Below are the code and all the weights of a small trained network. Each question names an input and a target symbol and asks about switching units off, where a switched-off unit gives its printed mean instead of its output.

import numpy as np


def w(rows, s, z=0):
    codes = np.array(rows[::2]) - 128.0
    scale = np.full(codes.shape[1], s)
    scale[-1] = z or s
    return codes * scale


def f(y):
    return np.maximum(y, 0)


def softmax(a):
    e = np.exp(a - a.max(-1, keepdims=True))
    return e / e.sum(-1, keepdims=True)


def log_softmax(a):
    a = a - a.max(-1, keepdims=True)
    return a - np.log(np.exp(a).sum(-1, keepdims=True))


def net(x, mask):
    ids = ['ΘΛΨαβγδεζημξστφω'.index(c) for c in x.split()]
    T = len(ids)
    res = E[ids] + P[:T]
    u = 0
    for l in range(3):
        r = res
        for j in range(3):
            rows = slice(3 * j, 3 * j + 3)
            q, k, v = (r @ M[l][rows].T for M in (Q, K, V))
            z = softmax(np.where(np.tri(T) > 0, q @ k.T / 3**0.5, -1e9)) @ v
            o = O[l][rows]
            res = res + np.where(mask[u + j], z, o[:, -1]) @ o[:, :-1]
        u += 3
        y = f(res @ A[l][:, :-1].T + A[l][:, -1])
        res = res + np.where(mask[u : u + 4], y, B[l][:, -1]) @ B[l][:, :-1]
        u += 4
    return log_softmax(res[-1] @ U[:, :-1].T + U[:, -1])


Q, K, V, O, A, B = {}, {}, {}, {}, {}, {}
E = w([
[170,202,176],'Θ',
[90,145,220],'Λ',
[142,155,125],'Ψ',
[101,132,130],'α',
[210,98,93],'β',
[162,128,20],'γ',
[87,18,126],'δ',
[173,156,248],'ε',
[66,31,133],'ζ',
[148,166,138],'η',
[165,136,164],'μ',
[24,66,209],'ξ',
[148,165,142],'σ',
[150,122,95],'τ',
[164,139,158],'φ',
[170,146,170],'ω',
],0.014)
P = w([
[229,88,214],'0',
[131,1,142],'1',
[156,13,170],'2',
[164,45,165],'3',
[167,49,163],'4',
[176,66,176],'5',
[173,57,179],'6',
[164,68,161],'7',
[182,74,172],'8',
[160,67,168],'9',
[176,81,166],'10',
[164,73,155],'11',
[155,69,177],'12',
[170,90,174],'13',
],0.0075)
Q[0] = w([
[44,191,108],'0.h0',
[209,54,158],'0.h0',
[86,177,86],'0.h0',
[111,94,188],'0.h1',
[77,109,90],'0.h1',
[162,33,146],'0.h1',
[131,150,64],'0.h2',
[15,25,95],'0.h2',
[102,180,247],'0.h2',
],0.012)
K[0] = w([
[41,34,125],'0.h0',
[232,216,161],'0.h0',
[29,70,122],'0.h0',
[167,123,94],'0.h1',
[124,73,192],'0.h1',
[253,194,156],'0.h1',
[166,108,72],'0.h2',
[23,41,39],'0.h2',
[39,150,195],'0.h2',
],0.013)
V[0] = w([
[3,11,50],'0.h0',
[91,2,186],'0.h0',
[117,82,209],'0.h0',
[5,18,233],'0.h1',
[58,143,140],'0.h1',
[42,162,66],'0.h1',
[41,161,18],'0.h2',
[199,230,110],'0.h2',
[81,196,161],'0.h2',
],0.0063)
O[0] = w([
[223,212,128,1],'0.h0',
[101,216,7,157],'0.h0',
[141,134,111,185],'0.h0',
[95,247,68,144],'0.h1',
[175,115,102,97],'0.h1',
[253,143,228,45],'0.h1',
[227,134,188,15],'0.h2',
[101,11,117,98],'0.h2',
[211,64,116,114],'0.h2',
],0.0074,0.0095)
A[0] = w([
[68,69,139,106],'0.n0',
[218,79,223,34],'0.n1',
[140,90,32,98],'0.n2',
[252,82,204,8],'0.n3',
],0.011,0.016)
B[0] = w([
[143,145,82,251],'0.n0',
[178,168,19,128],'0.n1',
[152,140,163,162],'0.n2',
[4,56,35,128],'0.n3',
],0.014,0.012)
Q[1] = w([
[127,161,53],'1.h0',
[91,80,135],'1.h0',
[155,92,47],'1.h0',
[122,147,255],'1.h1',
[135,80,22],'1.h1',
[106,142,229],'1.h1',
[156,213,223],'1.h2',
[84,252,10],'1.h2',
[59,137,145],'1.h2',
],0.0091)
K[1] = w([
[155,190,42],'1.h0',
[174,106,152],'1.h0',
[126,171,130],'1.h0',
[116,191,77],'1.h1',
[101,86,189],'1.h1',
[167,201,121],'1.h1',
[189,58,119],'1.h2',
[146,216,249],'1.h2',
[205,196,91],'1.h2',
],0.012)
V[1] = w([
[165,134,158],'1.h0',
[175,87,130],'1.h0',
[135,93,122],'1.h0',
[97,7,114],'1.h1',
[171,156,158],'1.h1',
[116,170,164],'1.h1',
[96,120,172],'1.h2',
[129,176,140],'1.h2',
[146,115,184],'1.h2',
],0.012)
O[1] = w([
[29,95,45,23],'1.h0',
[83,204,164,53],'1.h0',
[207,214,210,129],'1.h0',
[168,254,178,250],'1.h1',
[63,188,178,3],'1.h1',
[194,131,155,84],'1.h1',
[153,206,109,123],'1.h2',
[114,127,131,120],'1.h2',
[127,159,213,18],'1.h2',
],0.0072,0.012)
A[1] = w([
[195,123,101,179],'1.n0',
[130,108,74,82],'1.n1',
[5,242,3,223],'1.n2',
[60,61,76,1],'1.n3',
],0.0043,0.0052)
B[1] = w([
[56,85,86,192],'1.n0',
[45,128,89,152],'1.n1',
[162,8,254,254],'1.n2',
[37,139,64,142],'1.n3',
],0.007,0.0091)
Q[2] = w([
[71,109,64],'2.h0',
[70,92,196],'2.h0',
[220,80,170],'2.h0',
[123,2,113],'2.h1',
[248,77,83],'2.h1',
[97,29,188],'2.h1',
[122,68,153],'2.h2',
[206,176,203],'2.h2',
[62,200,53],'2.h2',
],0.0096)
K[2] = w([
[179,92,65],'2.h0',
[188,69,147],'2.h0',
[200,101,150],'2.h0',
[208,107,165],'2.h1',
[40,163,99],'2.h1',
[188,129,88],'2.h1',
[25,76,32],'2.h2',
[108,244,103],'2.h2',
[55,114,199],'2.h2',
],0.011)
V[2] = w([
[3,182,1],'2.h0',
[70,119,86],'2.h0',
[239,153,154],'2.h0',
[37,54,151],'2.h1',
[135,44,218],'2.h1',
[119,139,81],'2.h1',
[54,126,112],'2.h2',
[180,92,195],'2.h2',
[101,104,53],'2.h2',
],0.007)
O[2] = w([
[207,168,172,192],'2.h0',
[197,75,166,183],'2.h0',
[121,85,65,74],'2.h0',
[104,145,206,178],'2.h1',
[80,2,206,139],'2.h1',
[187,96,105,160],'2.h1',
[111,182,176,154],'2.h2',
[73,59,91,95],'2.h2',
[168,149,148,255],'2.h2',
],0.0092,0.0079)
A[2] = w([
[177,4,140,171],'2.n0',
[47,13,104,59],'2.n1',
[252,153,255,2],'2.n2',
[38,230,144,49],'2.n3',
],0.0067,0.0086)
B[2] = w([
[99,203,140,250],'2.n0',
[26,126,145,141],'2.n1',
[57,122,57,220],'2.n2',
[77,84,253,128],'2.n3',
],0.011,0.012)
U = w([
[138,120,132,141],'Θ',
[110,105,130,107],'Λ',
[125,186,155,115],'Ψ',
[98,233,105,2],'α',
[74,86,129,98],'β',
[174,147,254,229],'γ',
[138,126,138,120],'δ',
[214,184,135,141],'ε',
[114,110,106,90],'ζ',
[115,105,107,105],'η',
[145,124,120,127],'μ',
[113,202,161,129],'ξ',
[114,113,159,174],'σ',
[120,117,109,103],'τ',
[121,126,29,14],'φ',
[130,80,245,217],'ω',
],0.0096,0.006)

Each question gives the input, a string of symbols that net reads in full, and the target symbol t.
The units are the heads (3 rows each of Q, K, V and O) and the neurons (one row each of A and B). Each row of codes is followed by its name. A weight is (code - 128) times the scale printed after its matrix; where a second scale follows, it is the last column's (O, A, B and U).
mask holds one flag per unit, layer by layer, with each layer's heads first. A switched-off unit (its flag False) gives its mean, the last column of its rows in O or B, instead of its output. The means were averaged over made-up inputs and are rounded, as every weight is.
A unit's drop is (log p(t) with every unit on - log p(t) with that unit switched off) / (log p(t) with every unit on - log p(t) with every unit switched off).
The circuit of an input: a set's keep is (log p(t) with only the set's units on - log p(t) with every unit switched off) / (log p(t) with every unit on - log p(t) with every unit switched off). Starting from the 12 units with the biggest drops (on a tie, the unit counted first), units are removed one at a time, each time the one whose removal leaves the highest keep (on an exact tie, the one counted first), for as long as the keep stays at least 0.8.
units of the circuit, in order: the units of the circuit, biggest drop first
unit that matters most: the unit with the biggest drop
k most important neurons: the k neurons with the biggest drops, biggest first
k most important neurons of layer l: the k neurons of layer l with the biggest drops, biggest first
heads that matter: for each layer, one digit per head in row order, 1 if its drop is at least 0.15 and else 0, layers parted by /
drop when u is switched off: that unit's drop, to one decimal
input ε σ τ ε γ ζ φ Θ τ, target ε: 2 most important neurons of layer 2 -> 2.n2, 2.n1
input ε ζ η φ α η η μ Θ Ψ φ η γ, target ε: 2 most important neurons -> 2.n2, 0.n0
input ε Θ φ τ ζ ε, target ε: unit that matters most -> 1.h0
input γ γ μ ζ α Λ Λ ε α η ξ, target β: units of the circuit, in order -> 2.h0, 0.h1, 2.n1
input ε α Ψ Λ ζ δ φ, target ε: units of the circuit, in order -> 0.h1, 1.h1, 2.h0
input ε τ ζ η, target ε: units of the circuit, in order -> 0.h1, 0.n0, 2.h1, 2.h0
input γ β σ φ φ γ ε ε ζ, target β: units of the circuit, in order -> 2.h0, 2.n1, 0.h1
input α α ζ δ ε ξ, target ω: heads that matter -> 111 / 110 / 010
input ε ζ ω τ δ, target ε: units of the circuit, in order -> 0.n0, 0.h1, 2.h0
input Θ ε δ Θ α σ γ ξ φ μ, target φ: heads that matter -> 111 / 110 / 111
input Θ ξ γ φ ζ Θ Θ Ψ β, target φ: 2 most important neurons -> 1.n2, 0.n0
input α δ ζ α η φ Λ Θ Θ σ ξ β α, target γ: heads that matter -> 101 / 110 / 000
input ε ω ε ζ ε Λ Λ δ μ ζ Λ μ, target ε: 3 most important neurons -> 0.n0, 2.n2, 1.n1
input ξ γ ε σ ε Θ, target α: 2 most important neurons of layer 1 -> 1.n3, 1.n1
input ε ξ η γ, target ε: 2 most important neurons -> 0.n0, 2.n2
input ε β Ψ α μ γ α Θ ζ ε β, target ε: most important neuron -> 2.n2
input ε ξ φ α σ, target ε: 2 most important neurons of layer 1 -> 1.n1, 1.n0
input ε μ β, target ε: 3 most important neurons -> 0.n0, 2.n2, 1.n1
input α Λ σ Λ Ψ ζ Λ β ε Θ Λ β ω Λ, target ω: 2 most important neurons -> 2.n2, 0.n0
input γ ω τ δ σ α ξ δ α ε γ δ, target β: most important neuron of layer 0 -> 0.n0
input γ α η Λ Λ δ ω σ ε η σ Λ ε, target β: drop when 1.n2 is switched off -> -0.2
input ε ζ ω ξ δ ε ξ σ, target ε: drop when 1.n1 is switched off -> 0.1
input γ Λ Λ η ξ α α ε, target β: drop when 0.h2 is switched off -> 0.2
input ε ξ Λ φ, target ε: 2 most important neurons of layer 0 -> 0.n0, 0.n2
input γ ξ δ ε ξ α Θ φ, target β: drop when 2.h1 is switched off -> 0.1
